Here is a tiny trained network, its code and every weight. The questions are about switching its units off for an input and a target symbol, where a switched-off unit gives its printed mean instead of its output.

import numpy as np


def w(rows, s, z=0):
    codes = np.array(rows[::2]) - 128.0
    scale = np.full(codes.shape[1], s)
    scale[-1] = z or s
    return codes * scale


def f(y):
    return np.maximum(y, 0)


def softmax(a):
    e = np.exp(a - a.max(-1, keepdims=True))
    return e / e.sum(-1, keepdims=True)


def log_softmax(a):
    a = a - a.max(-1, keepdims=True)
    return a - np.log(np.exp(a).sum(-1, keepdims=True))


def net(x, mask):
    ids = ['Σβγζμπτφω'.index(c) for c in x.split()]
    T = len(ids)
    res = E[ids] + P[:T]
    u = 0
    for l in range(3):
        q, k, v = (res @ M[l].T for M in (Q, K, V))
        z = softmax(np.where(np.tri(T) > 0, q @ k.T / 2**0.5, -1e9)) @ v
        res = res + np.where(mask[u], z, O[l][:, -1]) @ O[l][:, :-1]
        u += 1
        y = f(res @ A[l][:, :-1].T + A[l][:, -1])
        res = res + np.where(mask[u : u + 8], y, B[l][:, -1]) @ B[l][:, :-1]
        u += 8
    return log_softmax(res[-1] @ U[:, :-1].T + U[:, -1])


Q, K, V, O, A, B = {}, {}, {}, {}, {}, {}
E = w([
[253,84,47],'Σ',
[191,109,100],'β',
[96,106,160],'γ',
[88,104,165],'ζ',
[143,107,97],'μ',
[182,228,117],'π',
[173,72,113],'τ',
[78,105,175],'φ',
[54,88,196],'ω',
],0.013)
P = w([
[77,101,64],'0',
[225,158,227],'1',
[86,62,103],'2',
[144,219,75],'3',
[127,73,255],'4',
[88,40,84],'5',
[125,229,90],'6',
[224,43,207],'7',
[93,22,79],'8',
[131,232,87],'9',
],0.008)
Q[0] = w([
[142,251,141],'L0H0',
[145,168,170],'L0H0',
],0.025)
K[0] = w([
[252,92,221],'L0H0',
[163,81,178],'L0H0',
],0.019)
V[0] = w([
[83,79,121],'L0H0',
[15,169,4],'L0H0',
],0.0036)
O[0] = w([
[140,197,154,113],'L0H0',
[134,180,4,9],'L0H0',
],0.0031,0.0012)
A[0] = w([
[60,66,151,2],'L0N0',
[97,174,31,122],'L0N1',
[197,146,145,45],'L0N2',
[2,75,168,146],'L0N3',
[146,228,122,107],'L0N4',
[97,126,186,16],'L0N5',
[85,62,126,149],'L0N6',
[208,176,101,131],'L0N7',
],0.0096,0.0042)
B[0] = w([
[98,8,146,160],'L0N0',
[53,204,124,210],'L0N1',
[85,162,88,164],'L0N2',
[209,187,92,255],'L0N3',
[120,13,112,207],'L0N4',
[37,140,112,142],'L0N5',
[192,133,105,231],'L0N6',
[117,151,188,252],'L0N7',
],0.015,0.0032)
Q[1] = w([
[3,211,82],'L1H0',
[209,152,41],'L1H0',
],0.0064)
K[1] = w([
[147,254,193],'L1H0',
[182,138,97],'L1H0',
],0.009)
V[1] = w([
[106,166,122],'L1H0',
[176,1,153],'L1H0',
],0.0086)
O[1] = w([
[146,86,144,2],'L1H0',
[77,254,90,203],'L1H0',
],0.0095,0.00036)
A[1] = w([
[17,67,165,2],'L1N0',
[134,96,230,186],'L1N1',
[128,129,114,56],'L1N2',
[138,57,184,232],'L1N3',
[131,161,39,143],'L1N4',
[88,92,1,144],'L1N5',
[11,13,79,153],'L1N6',
[2,123,203,60],'L1N7',
],0.0088,0.0042)
B[1] = w([
[66,150,27,138],'L1N0',
[170,150,53,233],'L1N1',
[118,166,180,128],'L1N2',
[249,95,162,255],'L1N3',
[125,64,171,255],'L1N4',
[113,73,214,245],'L1N5',
[154,189,204,182],'L1N6',
[132,209,72,153],'L1N7',
],0.014,0.0032)
Q[2] = w([
[193,174,112],'L2H0',
[134,78,251],'L2H0',
],0.011)
K[2] = w([
[41,68,50],'L2H0',
[190,2,232],'L2H0',
],0.0083)
V[2] = w([
[40,162,1],'L2H0',
[211,225,52],'L2H0',
],0.0086)
O[2] = w([
[176,67,124,7],'L2H0',
[194,168,254,111],'L2H0',
],0.0091,0.018)
A[2] = w([
[112,32,104,40],'L2N0',
[165,68,1,101],'L2N1',
[71,210,158,199],'L2N2',
[232,93,113,176],'L2N3',
[229,52,140,84],'L2N4',
[152,149,14,224],'L2N5',
[137,181,102,253],'L2N6',
[159,19,203,242],'L2N7',
],0.0099,0.003)
B[2] = w([
[130,172,106,146],'L2N0',
[90,248,161,174],'L2N1',
[126,36,112,254],'L2N2',
[137,231,35,205],'L2N3',
[29,64,79,169],'L2N4',
[40,55,163,205],'L2N5',
[159,70,216,234],'L2N6',
[207,199,66,159],'L2N7',
],0.013,0.0072)
U = w([
[93,145,141,95],'Σ',
[81,138,144,85],'β',
[96,129,118,105],'γ',
[87,132,118,79],'ζ',
[36,60,187,253],'μ',
[119,183,249,190],'π',
[1,225,224,46],'τ',
[101,143,91,115],'φ',
[81,138,122,150],'ω',
],0.0085,0.003)

Each question gives the input, a string of symbols that net reads in full, and the target symbol t.
The units are the heads (2 rows each of Q, K, V and O) and the neurons (one row each of A and B). Each row of codes is followed by its name. A weight is (code - 128) times the scale printed after its matrix; where a second scale follows, it is the last column's (O, A, B and U).
mask holds one flag per unit, layer by layer, with each layer's heads first. A switched-off unit (its flag False) gives its mean, the last column of its rows in O or B, instead of its output. The means were averaged over made-up inputs and are rounded, as every weight is.
A unit's drop is (log p(t) with every unit on - log p(t) with that unit switched off) / (log p(t) with every unit on - log p(t) with every unit switched off).
The circuit of an input: a set's keep is (log p(t) with only the set's units on - log p(t) with every unit switched off) / (log p(t) with every unit on - log p(t) with every unit switched off). Starting from the 12 units with the biggest drops (on a tie, the unit counted first), units are removed one at a time, each time the one whose removal leaves the highest keep (on an exact tie, the one counted first), for as long as the keep stays at least 0.8.
circuit, biggest first: the units of the circuit, biggest drop first
unit that matters most: the unit with the biggest drop
k most important neurons: the k neurons with the biggest drops, biggest first
top k neurons in layer l: the k neurons of layer l with the biggest drops, biggest first
input τ ω Σ Σ γ Σ π ζ Σ, target τ: circuit, biggest first -> [L1N5; L2H0; L2N1; L0N3]
input ζ π γ π, target π: circuit, biggest first -> [L2H0; L0N1]
input π τ μ π β, target τ: unit that matters most -> L1N5
input π μ μ μ π ω, target π: top 3 neurons in layer 1 -> [L1N3; L1N1; L1N4]
input ω μ μ μ μ τ ζ, target μ: circuit, biggest first -> [L2N3; L2N2]
input τ ω τ π Σ μ π, target π: circuit, biggest first -> [L2H0; L1N5]
input γ γ Σ μ τ μ π μ Σ γ, target μ: circuit, biggest first -> [L2N3; L2N2]
input π γ μ β μ, target τ: 3 most important neurons -> [L1N5; L0N4; L1N4]
input π μ μ μ γ, target τ: top 2 neurons in layer 0 -> [L0N4; L0N7]
input β μ Σ τ, target μ: 2 most important neurons -> [L2N3; L0N3]
input π π μ μ ζ, target τ: 4 most important neurons -> [L1N5; L0N4; L2N1; L0N3]
input γ ω π γ μ, target φ: 2 most important neurons -> [L2N3; L0N4]
input π μ π μ μ μ, target π: 4 most important neurons -> [L0N1; L1N3; L1N1; L1N5]
input τ π μ Σ μ μ μ π, target τ: 3 most important neurons -> [L1N5; L0N4; L1N3]
input τ τ μ μ γ φ, target τ: top 3 neurons in layer 1 -> [L1N5; L1N4; L1N1]
input μ π μ π ω μ γ, target μ: top 2 neurons in layer 0 -> [L0N3; L0N4]
input μ μ τ ζ μ Σ, target μ: 3 most important neurons -> [L0N1; L0N7; L1N5]
input μ μ φ μ ζ π μ π, target φ: unit that matters most -> L1N1
input π μ τ μ τ ω π τ μ φ, target μ: 4 most important neurons -> [L1N1; L2N2; L2N3; L1N4]
input π Σ π ω π ω, target π: top 4 neurons in layer 0 -> [L0N3; L0N0; L0N1; L0N7]
input μ μ ω Σ, target μ: unit that matters most -> L1N1
input β ζ μ ω, target μ: 3 most important neurons -> [L1N5; L1N1; L0N7]
input π ω μ ω ω μ, target π: top 4 neurons in layer 0 -> [L0N1; L0N0; L0N3; L0N6]
input π π γ, target π: 2 most important neurons -> [L1N3; L0N1]
input μ μ π τ, target π: top 3 neurons in layer 0 -> [L0N1; L0N4; L0N0]
input μ β β Σ μ μ μ ω, target τ: 3 most important neurons -> [L1N5; L2N1; L0N3]
input μ π μ μ φ μ π γ, target τ: 2 most important neurons -> [L1N5; L2N1]
input π φ ζ, target π: unit that matters most -> L1H0
